Below is a small trained network, with its code and all its weights. Each question gives an input and a class and asks what happens when units are switched off, that is, made to give their printed mean instead of their output.

import numpy as np


def w(rows, s, z=0):
    codes = np.array(rows[::2]) - 128.0
    scale = np.full(codes.shape[1], s)
    scale[-1] = z or s
    return codes * scale


def norm(h):
    return h / np.sqrt((h * h).mean(-1, keepdims=True) + 1e-5)


def f(y):
    return y / 2 * (1 + np.tanh(0.7978845608 * (y + 0.044715 * y**3)))


def log_softmax(a):
    a = a - a.max(-1, keepdims=True)
    return a - np.log(np.exp(a).sum(-1, keepdims=True))


def net(x, mask):
    res = np.array(x, float).reshape(1, 2) / 4 @ E
    u = 0
    for l in range(2):
        y = f(norm(res) @ A[l][:, :-1].T + A[l][:, -1])
        res = res + np.where(mask[u : u + 16], y, B[l][:, -1]) @ B[l][:, :-1]
        u += 16
    return log_softmax(norm(res)[-1] @ U[:, :-1].T + U[:, -1])


A, B = {}, {}
E = w([
[45,248,160,113,118,70],'x0',
[116,131,53,176,170,214],'x1',
],0.0016)
A[0] = w([
[146,140,108,105,131,123,139],'0.n0',
[62,212,198,59,76,20,77],'0.n1',
[118,124,135,102,129,146,130],'0.n2',
[88,184,140,100,200,176,37],'0.n3',
[159,63,64,210,125,192,103],'0.n4',
[5,241,65,159,229,159,98],'0.n5',
[66,228,216,92,53,23,62],'0.n6',
[74,179,184,87,121,31,100],'0.n7',
[145,135,132,195,108,106,126],'0.n8',
[211,73,231,31,111,96,98],'0.n9',
[60,188,110,123,176,180,7],'0.n10',
[111,122,139,137,85,151,129],'0.n11',
[140,93,149,64,99,107,44],'0.n12',
[172,81,78,190,144,241,82],'0.n13',
[208,44,191,60,86,86,29],'0.n14',
[152,144,137,140,127,131,142],'0.n15',
],0.0023,0.0013)
B[0] = w([
[118,125,116,128,135,120,132],'0.n0',
[81,83,189,79,189,165,245],'0.n1',
[127,131,124,124,128,127,129],'0.n2',
[157,115,110,132,91,138,119],'0.n3',
[116,190,189,103,179,119,175],'0.n4',
[192,150,96,208,5,139,230],'0.n5',
[107,60,156,55,183,158,252],'0.n6',
[106,57,162,98,139,146,197],'0.n7',
[131,129,128,125,126,130,127],'0.n8',
[122,180,71,186,91,58,173],'0.n9',
[169,135,84,129,103,118,124],'0.n10',
[127,126,129,132,130,127,128],'0.n11',
[93,137,105,165,110,142,111],'0.n12',
[81,160,185,74,156,156,183],'0.n13',
[131,215,79,195,101,109,151],'0.n14',
[114,123,112,130,138,117,133],'0.n15',
],0.0026,0.0018)
A[1] = w([
[107,145,89,149,106,137,72],'1.n0',
[137,90,124,124,95,112,109],'1.n1',
[37,86,200,2,140,104,41],'1.n2',
[118,108,153,142,95,85,100],'1.n3',
[104,135,179,43,176,118,166],'1.n4',
[140,160,151,129,102,144,111],'1.n5',
[144,161,151,115,232,103,93],'1.n6',
[155,98,198,82,118,96,146],'1.n7',
[141,126,114,116,68,136,115],'1.n8',
[79,120,69,147,114,150,91],'1.n9',
[117,153,119,175,124,62,3],'1.n10',
[132,114,85,139,35,61,85],'1.n11',
[94,163,161,112,112,115,63],'1.n12',
[111,137,152,62,175,170,80],'1.n13',
[104,144,161,88,189,166,74],'1.n14',
[163,134,77,165,164,143,171],'1.n15',
],0.005,0.0013)
B[1] = w([
[151,121,111,173,81,139,126],'1.n0',
[113,201,102,109,137,133,126],'1.n1',
[35,65,222,218,106,168,253],'1.n2',
[133,135,125,184,185,129,132],'1.n3',
[108,72,101,150,144,209,199],'1.n4',
[114,92,90,163,118,137,132],'1.n5',
[161,118,115,62,71,163,147],'1.n6',
[93,189,122,184,110,122,165],'1.n7',
[98,145,71,140,132,170,131],'1.n8',
[152,149,135,131,73,89,128],'1.n9',
[186,83,160,107,154,118,121],'1.n10',
[154,150,94,128,252,122,148],'1.n11',
[132,103,123,139,148,165,134],'1.n12',
[184,70,54,117,195,54,169],'1.n13',
[221,71,61,129,179,71,167],'1.n14',
[40,107,156,100,112,96,155],'1.n15',
],0.0029,0.0045)
U = w([
[25,13,228,194,143,156,192],'0',
[210,9,72,50,196,175,124],'1',
[131,146,210,42,48,87,3],'2',
[196,199,137,171,206,27,170],'3',
[121,236,74,181,20,188,133],'4',
],0.013,0.0025)

Each question gives the input, the list of numbers given to net, and the class t.
The units are the neurons (one row each of A and B). Each row of codes is followed by its name. A weight is (code - 128) times the scale printed after its matrix; where a second scale follows, it is the last column's (A, B and U).
mask holds one flag per neuron, layer by layer. A switched-off neuron (its flag False) gives its mean, the last column of its row in B, instead of its output. The means were averaged over made-up inputs and are rounded, as every weight is.
A unit's drop is (log p(t) with every unit on - log p(t) with that unit switched off) / (log p(t) with every unit on - log p(t) with every unit switched off).
The circuit of an input: a set's keep is (log p(t) with only the set's units on - log p(t) with every unit switched off) / (log p(t) with every unit on - log p(t) with every unit switched off). Starting from the 12 units with the biggest drops (on a tie, the unit counted first), units are removed one at a time, each time the one whose removal leaves the highest keep (on an exact tie, the one counted first), for as long as the keep stays at least 0.8.
units of the circuit, in order: the units of the circuit, biggest drop first
k most important neurons: the k neurons with the biggest drops, biggest first
k most important neurons of layer l: the k neurons of layer l with the biggest drops, biggest first
drop of u: that unit's drop, to one decimal
input [-6,0], class 1: 2 most important neurons : (0.n5 1.n2)
input [-5,1], class 1: units of the circuit, in order : (1.n2)
input [-7,-3], class 3: 2 most important neurons of layer 1 : (1.n2 1.n4)
input [0,6], class 4: units of the circuit, in order : (0.n6 0.n1 1.n2)
input [-1,5], class 1: 3 most important neurons of layer 0 : (0.n13 0.n9 0.n4)
input [-1,4], class 1: 2 most important neurons : (0.n13 1.n2)
input [-6,-1], class 2: 3 most important neurons of layer 0 : (0.n1 0.n6 0.n5)
input [-2,-5], class 3: 3 most important neurons : (0.n9 0.n14 1.n2)
input [-6,-2], class 2: 2 most important neurons of layer 0 : (0.n5 0.n4)
input [-2,-1], class 3: 4 most important neurons : (1.n2 0.n6 0.n1 0.n9)
input [6,3], class 4: 3 most important neurons of layer 0 : (0.n5 0.n13 0.n4)
input [8,5], class 4: 2 most important neurons : (0.n5 1.n2)
input [-2,0], class 1: 2 most important neurons : (0.n5 0.n13)
input [-3,-6], class 3: most important neuron : (0.n9)
input [7,5], class 4: drop of 0.n5 : 2.2
input [6,4], class 4: drop of 0.n5 : 2.3
input [-7,-4], class 3: drop of 1.n2 : 0.4
